Each row has a hidden trait or not; one of two labels after the row says which. A new part has a new trait and new labels.
(in the rows, 100 means zero)
[ 96 113  93 104  60  97 100  49 100 122  98  74  83  92 102  91  92 101
  96  99 126 112 101  83 116 100  82 104 111  86 119 112  98 103  88  76
  96 119  50 112  75  99  97  94 117 102 105  95 119  90  97 109  96  96
  81  99  94  91  93  92 109 105  96 105  99  95 100  74 110 108 101  83
 108 112 122 101  90 119 102  50  94 126 100  96 110  94 103  97 101  99
  94  94  93  87 103 100  86 101 125  98  94 111  84 103  96  89 111 113
  84  99  89 104] : E
[ 97 106  91 108  99  88  92  45 100  86  95 113  92  83  88  97  94  96
  79 102  94  91 103  91  91 152 108  93 108 112 105  91 109  92 109 100
  90  93  86  97  92 110  91 105 105 108 104 104  91  94  95 110 101 101
 115 108 101 112 107  91  72 110 104  97  99  91 100  76 116  95 100  98
 105 108 100 119  94  92 104 189  88 118 105 100 121  98 109  96  98  89
  95  99 102 116 103 101  91 105  96  91 105  83  83 118 106  99  97 113
 143 117  93 115] : G
[106 102  90 100  26 113 102  91 118 109  88 104  58 120  77  98 141 100
 106 100 124 118 122  85  99 103  97 104  87  98  82 109 102 101  84  89
  90  89  78 108  87  92  91  97 113  87  95  87 103 108 114 116 102  88
  89  95  99  81  80 100  91 111  84 102  82 105 101  90 101  94 108 153
 103  88  90 115  99  99  98 147  87 138 103  96 109  96 101 101  91  84
  93 105  97  96  98  94 116  96  77 109  96  99 107 117  95 116 117 107
 125 106 110 100] : E
[103 103  78 108 100  88  90  27  98  71  86 116  55  68  88 105  86  98
  67 104  94  88 113  72  88 161 129  94 114 101  88  82 107  94 107 105
  79  78 112  78  54 120  86 102 108  94 114 101  89  86  66 126 100 102
 200 110  96 122 112  95  30 113 100  92 118  81  97  39 119 101 106 128
 103 105 113 121 100  76 105 200  95 116 110 101 120 106 124  91  77  85
  96  85 109 117 101 106  72 112 101  75 104 104  45 127 110 108 106 109
 155 126  95 109] : G
[ 95 106 136 100  12  84 112 140 112 127  91  49  90 124 100 111 139  98
  32  91  77 120 121  75 144  83 107 103  96 116 105  96  96 119  96  76
 102 126  86  86  97  92  98  83 105 180 104  92 101 105 111 107  97  69
  70 107  95  98 103 126 118  99 109 100  96 117 102 122 121 114  98 129
  87  64 105 101  95  82  83 187 113  67  95 105 125  91  77 114  91  92
  84 109  83 113  98  97 127  90 143  73  87 107  70  89  79  96  69  96
 136  99 121 122] : E
[118 101  92  96  31 113  99  61 133 107  93  77  69  97  78  96 113  98
 105 106  94 108 118 105  94  70 119 103  96 101  46 112 102 100  96  94
  87  87  57  94 106 100 100  82 104  68  97  86 102 101 115 114 101  92
 105  99  99  86  95  99 113 114  89 100  79 109  99  80 103  83 109 114
  94  91  88 129 105 106 102 116  91 140 101  97  97  96 100  98 109  89
 100 108  92  96  70  92 100  99 102 100  96  84  86 116 101  94 114 102
  96 107 117 111] : G
[140  98 106  90  13 111 101   1 142 110 100  59 107  64  84 106  89  95
 115 106  70  89 129 142  82  65 136 111 111 110   8 109 103 100 115 114
  89  86  46  90 120 103 106  72  85  45 108  79 103  91 124 102  98  98
 105 103 103  99 110 107 131  99  93  88  87 110 103  77 115  83 109  54
  85 106 103 124 116 116 103 103  95 141  92  97  94 103 101  93 124  99
 105 106  87  85  55  93  88  95 114  90  96  89  74 116 109  87 105  85
  44 115 128 114] : G
[ 97 110  96 102  93  96 101  68  99 124 104  54  67  93 102  85  92 103
  95 104 125 109  98  70 119 108  93 104 113  84 115 127  94 107  89  70
 102 116  60 107  70 102 104  96 114  97  98  91 118  94  90 110  98 100
  87  98  89  90  92  89 106 112  98 108  97  95 102  68 108 110 102  91
 104 107 113 111  86 115 101  48  98 135  99  97 102  98 110  99 100  98
  94  93  96 101 101  99  83 107 131 108  93 108  96 104  98  77 101 113
  78 103  86  95] : E

New part:
[ 96 115 110 115  79 105 100 103  99 107  97  82  98  97  60 103  87 100
 104  99  76  94 101 104 108  93  67 105 100 116 115 102  96  86  95 106
  95  91] : zik
[ 99  98 101  97  65  97 100  85 100 100  98  90 100 102 101  98 100  93
 102  98 111 102 102 110 101 101  94 109  97 101  84  62 100  92  98 103
 105  86] : zik
[ 96 104 104 101  32 111 101 100 102 104  99  67  99 111 101  78 150 100
 108  98 103 100 100 101 111  95  74 100 110 108 126  36  96  95  99 102
 107  89] : zik
[ 97  95 121  97  96 108  99 104 100  98 101  73  82 105  48  91 130 105
 104  99  98 103 100  90 131  97  71 104 105 107 125  97  99  77 104  97
 102  94] : Gizu
[ 92 103 101 101  89 112 100 104  99 105 104  92 112 104 101  84 103 100
 110 101  95 103 100  97 124  93  79 109 108 112 120 106  95  89 111 101
 114  77] : Gizu
[ 91 122 108 118  56 110 102 106 100 111  98  89  98 100  62  99  93 105
 109  98  65  92 104 103 111  89  54 107 104 120 109  68  92 105  93 108
 103  66] : zik
[ 96  90 112  98  90 107  98 103  99  99 101  78  81 108  36  89 129 103
 107  99 111 105  99  91 130  99  75 105 105 109 118  88  99  78 108  96
 103  92] : Gizu
[ 96  98 109  97 100 106  99 105  99  99 100  78  84 104  32  93 113 102
 104  99 102 104  99  92 126  97  73 104 104 106 124 103  98  81 106  99
 101  91] : Gizu
[ 93 100  94  98 106 103  99  94 102 104 104 151  89  92  73  97  80  94
 115 100 124 103 104  98 112  92 102 105 110 111 118  98  94 115 107  98
 115  96] : Gizu
[ 96  99 101  95  32 108 100  94 103 102  99  88 104 115 113  77 152  97
 109  98 114 104 100 102 116  95  83 104 112 107 114  40  97  92 101 100
 107  93] : zik
[100  94  96  96 123  95  98  95 101  96  97  95 101 104  93 111  85  89
 101 101 124 104  98 101 106 102 104 101  99  98 105 130 102  91  97  98
  98 113] : Gizu
[ 98  91 100  93  59  94  98  84 101  97  97  95  98 108 103 103  97  88
 104  98 126 106 104 111  97 102 103 113  96 101  77  46 100  87  98 101
 105  80] : zik
[ 97 117  97 115  81 113 103 114  98 108 106  71 118  93 107  86  85 112
 103 103  58  94  98  99 130  93  66 102 107 111 116 128  95  94 108 110
 100  78] : Gizu
[ 97  82  92  89  96 106  98  95 100  98 106 101 113 108 128  85 101  95
 107 102 129 110  99  98 130  97  98 110 108 104 108 111 100  84 117 100
 118  97] : Gizu
[ 95 103  93 100  91 105  99  97 102 105 103 131  88 108  69  99  82  97
 108 100 117 101 104 100 114  93  96 103 106 111 115  93  97 111 102 100
 110  97] : Gizu
[ 97 103 107 103  66 100 100  93 100 102  99  90 103 103  78 102  93  95
 104  97  96 100 104 111  97  97  82 111  97 106  91  56  97  87  95 105
 106  82] : zik
[ 95 104 100 103 112 104  99 105 100 104  99 108 103 103  76 104  89  92
 106 100 101 100 101  99 118  93  79 101 107 113 128 128  97  97 103 102
 105  90] : Gizu
[104  86  89  89 107  88  97  86 101  93 100 112 102 103 118 107  86  85
  95 101 142 107  98 106 111 106 114  99  98  89  98 133 104  82 104  97
  97 120] : Gizu
[104  85  89  89  47  98 100  85 102  95 101  96  99 110 130  89 146  95
 100  99 133 106  99 105 112 103 107 102 103  91 101  53 102  83 103  99
 104 121] : zik
[ 93 110 117 109  87 116 101 116  98 105 100  63  82 102  21  88 125 110
 108  99  72  99 100  88 135  92  43 103 107 113 131 102  95  84 104 101
  99  80] : Gizu
[ 97  93  96  90  57 104  99  91 102  98  99  90  95 112 105  86 140  94
 106  99 128 105  99 100 116  97  97 104 109 102 111  61  99  87 103  98
 108  97] : zik
[104  92  87  95  83  93  99  92 103  96  99  89  94 108 107 105  67  94
  96 101 111 102  98 101 109 105 118 101  97  92  92 108 103  93  93  95
  96 133] : Gizu
[ 95  98 105  98  72  99  99  89 101 101  97  89 105 106  87  99  94  92
 108  98 114 103 103 110  99  96  93 112  97 106  88  44  97  91  97 104
 112  79] : zik
[ 99 101  89 101  94 104 101 100  99 101 106  98 114 101 123  88  83 104
 102 103  98 100  99 100 121  98  97 100 102 104  93 125  99  79 112 105
 108  99] : Gizu
[103  88  91  87  48  97  99  87 103  95  99  84 101 113 118  90 126  92
 100  99 125 106  97 104 107 103 122 102 102  92  94  58 102  85  96  97
 104 119] : Gizu

New part:
[133  87 106 108 112  90  88 103 105  92  85 115  81 121 108  57 103 109
  91 101  99 101  97  85 104 150 129 105 125 108  97 117 126  91  96  99
 116 121 115 109  91] : W
[114 101  98 101  51 101  96 100 128 104  81 100 121  99 108  99 121 101
 111 100 101  83 100 114 101 140  99 101 106 102  96 130 115  86  99 100
 100 101 113  98 120] : W
[113 110 110 111  90  89  73 103  99  99  98 106  91  94 110  91 103 110
  84 103 100 101  91  84 100 103  92 109 135 108  98 109 101  90  98  94
 102 107 132  99  95] : P
[101 106  69 124 129  46 104 110  87  88  95 111  85 100  89  92 101 100
 154  93 121  95 200  70 136  47  94 110 140 105  90  86  97  84  89  98
  84 118 106  76  61] : P
[112 138  96 107 102  89  75 108 123 115 101 103 115  95 112  96 103 101
  89 102 100  84 129  92 127 135  96 104 117 105  95 106 106  94  99  96
 104 117 119 118 100] : W
[109  95 118 102  88 108  72 102 100 120 102 113  78  97 111  83 106 107
  71  99  94 101  68  86  96 118  94 107 125 107  99 108 102 108  89  98
  99 106 111 100 100] : P
[119 102 109 114 105 114  86 102 139  92 103 124  87 111 137 104 103  97
  89 100  82 102  95 119 137 102 127 129 127 106  95 167 100  86  97  98
 141 139 117  94  94] : W
[105 117 101 104 107 123  98  99  98  95 107 104  85 100 122  96 101 100
  73  98 102  92 102 110 103 117 115 100 135 106  98 131 104  94  98  90
 113 106 102 106  95] : W
[ 92 104 100 108  92  98  99 102  99 100  97  96 103  88 103  99 101 103
  92 104 100 100 120  96 101  95 101 101  98 101  95 103  91  85 112 105
 105  89 123 102 105] : P
[114 119  89 124  98  86  80  95  90  90 143 103  54  87 106 105 104 115
  40 134  81  90  87  87  98  77  92 112 114 109 101 112  92  87 100 105
 103  60 119  79 103] : W
[116  54 135 107  95 102  54  96  82  98  94  96 100  92  91  58 101 119
  58 107 100 121  89  88  92 135 118  90 142 100 136 108  85 153  95 100
 108  71 143 100 100] : W
[109 153 105 124  64 109  89 104  97 138 120 103  88  93 104 130 102 109
  87 130  85  74 191 107 117  98  96 121  92 104  99 106  96  51 112  99
 112  95 115  96  97] : W
[100  88 101  95 152 100 130 100 100  96 101  97  97 105  88 100  97  94
 118  93 111 113 106  90 103  65 100  91 112  99  95  76 113  94 100 102
  89 121  67  87  70] : P
[113 102 105 110 110  71  76 110  92  90  78 102 108  93 112 108 114 107
 104 101 104 103  95  96 104 126  90 118 134 110  97 108 118  87  81  98
 124 103 127  90  89] : P
[ 84 100  92 104 109  97 133 101  60  96 124 104  80  83  87  93  77 107
 100  95 110 101 115  68  73 101  72  85  82 100  87 102 104  84 124 114
  95 108  94  95  62] : W
[ 65  97  71 111  94 116  95  92  76 101 101  98  85  79 105 100 101 103
  87 115  96 104  95  85  98  32  72  92  53  99  77 103  97 100 135 121
  63  92 109  70  78] : W
[ 98  91  95 109 104  93 107 101  96  95 101 102 103  82  89 106 101 107
 104 101 111 101 113  91  93 103  74  99  93 104  91  84  88  92 111 107
 102  99 121  95  79] : P
[ 60 100 102 123 101  83  96 101  62  99 137 102 100  57 102  98 100 101
  97 107 113 101 100  98  81   0  98 101  15 100  99  58  57  31 147 133
  47  47 102  98  97] : P
[109  49 110 107 100  94 101  90  94  97 136 103  61  96  93  74  71 116
  87 106 101 126  54  90 101 103  95  81 110 103 109  58  99  94 122  99
 100  51 114  56  63] : W
[111 106 114 127 146  81  93 106  72  72 117 111  74  78 109  90 108 119
  73 106 105 104  90  69  96  72  68 111 135 115  93 102  88  54 105 106
  96  87 131  83  71] : P
[ 95 116  90 124  91  85  63  99  92  95 124 114  68  85 103  91 105 110
  51 127  86  92  91  80  86  95  89 112 110 109 103 113  69  63 104 103
  98  78 139  87 104] : W
[113 124 110 109 121  87  99 103  89  91 107 107  87  78 106 118 126 103
  94 114 102  92 164  79 114 100  92 107 134 109  73 114 101  52 108 106
  98  89 121  91  91] : P
[108 102  96 111 127  94  92 105  95  66 100 104 105  97 103  94  94 105
 114  95 110 102  98  91 115  88  80 103 103 105  93  94  98  92  97  98
  97 104 110  91  94] : P
[109 101 122  95 119  94  75  92  78  94 101 103  89 112 116  67 102 113
  88 104 102 113  40  89 101 105 114 104 145 108 108 106  91 123 101  93
 102  79 118  95  96] : W
[105  82 104 102  98  94  90 101  96  75 100  96  95  95  93  82  81 106
  91  93 105 102  69  81  99  93  92  95 112 102 100  83  97 105 100  99
 101  96 118  87  99] : P

New part:
[113 141  98 141 121  86 101  83 118  94 101  94 105 137  84  97  89  79
 135] : <76>
[ 78 111 104  92 107 100 126 101 102  97 139  91 106  63 130 120 116  64
 117] : <76>
[ 91 129  99 113 114 106 104 124 109  88  96  72  86 118  90 115  97  66
  79] : <76>
[101 119 100 112  97 103 113  89  87 109 123  83 129  92 119 105 104  85
 106] : <72>
[109 151  98 142 110 103 102  98 101  97  99  70 108 137  87 108  85  56
  92] : <72>
[ 91  58  51 127  56 100 100  75  96 148  91  20  96  49 111  98  72 113
  63] : <72>
[ 80 122  99 125 114  93 122  85 117  96 130  94  84  76 112 120 103  38
 139] : <76>
[ 78 119 107 109 125  92 125  96 124  85 132 103  78  79 111 119 104  45
 146] : <76>
[ 88  94  93 110 105  91 107  93 119  99 100  95  72  85  96 108  93  79
 120] : <76>
[109 116  89 116 109  87  93  96 110 107  95  73 119 125  93  86 100 114
 103] : <76>
[ 97 109  89 116 100 100 100 106 106 101  92  75  89 109  93 104  90  88
  85] : <76>
[ 88  78 115  75 109  94 110  94 112  87 117 150  78  68 108 105 112  88
 135] : <76>
[120 109  85 140 102  88  84  82 118 107  72  89  90 138  69  87  74 108
 113] : <76>
[114 133 105 133 121  91  98  91 118  85  90 117  87 143  76 101  85  77
 131] : <76>
[ 92 140 112 116 131 100 105 117 119  74 103 102  80 126  87 116 102  52
 113] : <76>
[ 93 123  97 108 110 107 102 128 105  88  90  74  85 122  88 111  96  74
  72] : <76>
[ 94 121 113  91  97 113 117 102  78  99 132  96 137  86 128 110 117  83
  94] : <72>
[ 91 124 101 105 115 102 107 124 108  90  99  77  94 110  94 111 103  72
  87] : <76>
[ 87 128 113  91 102 108 130  94  81 103 156  88 147  64 143 116 127  71
 116] : <72>
[ 91 157 101 129 129 101 110 128 116  79 102  62  93 135  87 118 101  50
  91] : <76>
[ 93 130  97 115 104 104 118  97  95 104 129  68 126  91 120 112 104  73
  99] : <72>
[104 104 111  85  89 107 108  90  73 111 129 103 154  82 131  95 120 113
 105] : <72>
[ 74 120  90 108 113  96 124 111 118  98 124  56  87  77 114 120 108  50
 105] : <76>
[ 98 136 120 103 133  95 103 117 118  71 100 123  89 135  86 106 107  70
 123] : <76>
[ 79 108  98 107 108  98 119 104 110  99 119  76  84  73 112 117 103  59
 109] : <76>
[ 96 119 100 116  93 105 122  79  82 113 141  84 146  72 134 109 109  81
 111] : <72>
[102 115 113  86  96 111 113  98  73 105 132 100 153  87 132 103 122 101
  97] : <72>
[ 77 122 111 104 131  88 124 100 131  79 127 114  77  90 105 119 109  44
 148] : <76>
[104 123 126  93 108 101 114  84  82  92 140 140 142  96 126 100 121  94
 139] : <72>
[ 71 144  88 127 116 101 128 116 120  95 121  46  81  91 105 134  96  20
  92] : <76>
[ 78 128  99 104 106 106 128 109  95 103 138  56 118  72 132 121 115  54
  93] : <76>
[102 117 100 106  90 107 108  96  80 112 120  77 139  87 120 102 106 104
  87] : <72>
[120  99 109  91  93 107  87 101  79 102  91 114 128 123  93  87 103 133
  84] : <72>
[112 120 100 132 112  87  98  74 113  98 100 109 104 122  88  95  89  88
 142] : <76>
[106 124 107 127 104  94 115  62  96 106 130 112 133  95 115 100  99  83
 151] : <72>
[113 112 108  98  98 104  92 104  84 104  96  94 133 124 100  89 107 124
  83] : <72>
[ 87 111  71 135  92 108 101 124 111 109  75  22  66 104  86 116  73  71
  38] : <76>
[103  98 108  82  94 102 104  93  83 109 122 111 139  85 117  97 120 127
  98] : <72>
[ 95 110 123  73 126  92 111 107 109  83 123 132 108  97 110 101 128  86
 136] : <76>
[ 95 151 113 110 138  94 103 124 128  68  92 107  71 147  77 111 102  57
 115] : <76>
[ 72 125  87 115 108 105 126 117 109 102 123  42  91  72 117 128 102  43
  83] : <76>
[110 120 111 103 107  99 102  92  90  96 114 118 130 114 108  98 113 105
 114] : <76>
[ 96 126 107 110 100 108 110 101  88  96 122  96 120  95 116 111 105  79
 102] : <72>
[ 83 134 104 104 112 105 121 117 101  96 122  69 111  91 116 119 112  58
  92] : <76>
[ 91 140 109 104 121 104 110 122 105  81 108  89  99 117 100 115 106  58
  94] : <76>
[116 104 108 100  92 103  90  89  86 100  95 126 119 116  97  87 101 131
 104] : <76>
[ 86 122  92 120  99 102 120  88  91 115 132  65 133  73 127 111 103  71
 104] : <72>
[101 107 104  89  97 107 101 106  86 104 111  91 125  97 109  97 112  99
  81] : <72>
[ 85 125 115 102 127  93 122  98 118  80 132 119  92  88 112 115 112  53
 145] : <76>
[110 111 139  62 125 100  92 116  97  62 100 174 109 134  95  92 128 105
 123] : <76>
[ 95 121  97 118 107  95 111  87 106 101 118  87 111  92 108 106 100  75
 119] : <72>
[ 87 139  94 112 112 110 106 134 101  91  91  49  99 123  94 116  97  65
  56] : <76>
[ 89  86 106  75  95 107 105 115  90  98 111 103 105  81 119 103 117 108
  84] : <76>
[121 131 116 125 114  98  93  85 103  87  93 140 109 142  83  95  91  92
 134] : <76>
[ 84 152 100 124 128  98 119 123 123  82 114  61  85 118  96 127 101  30
  96] : <76>
[112  68  87  97  72 104  89  90  84 121  81  88 107  92  98  85  88 141
  75] : <72>
[ 87 106 109  90 101 104 119  97  92  98 135 106 113  70 123 112 115  74
 115] : <76>
[116 153 106 143 120  95 101  88 109  88 102  99 109 145  81 102  87  69
 126] : <76>
[ 95 162  93 156 115 105 117 110 104  96 115  43 111 120  99 119  91  42
  88] : <72>
[109 105 101 118 101  93 102  72 103 104 109 121 105  95  99  96  92  99
 137] : <72>
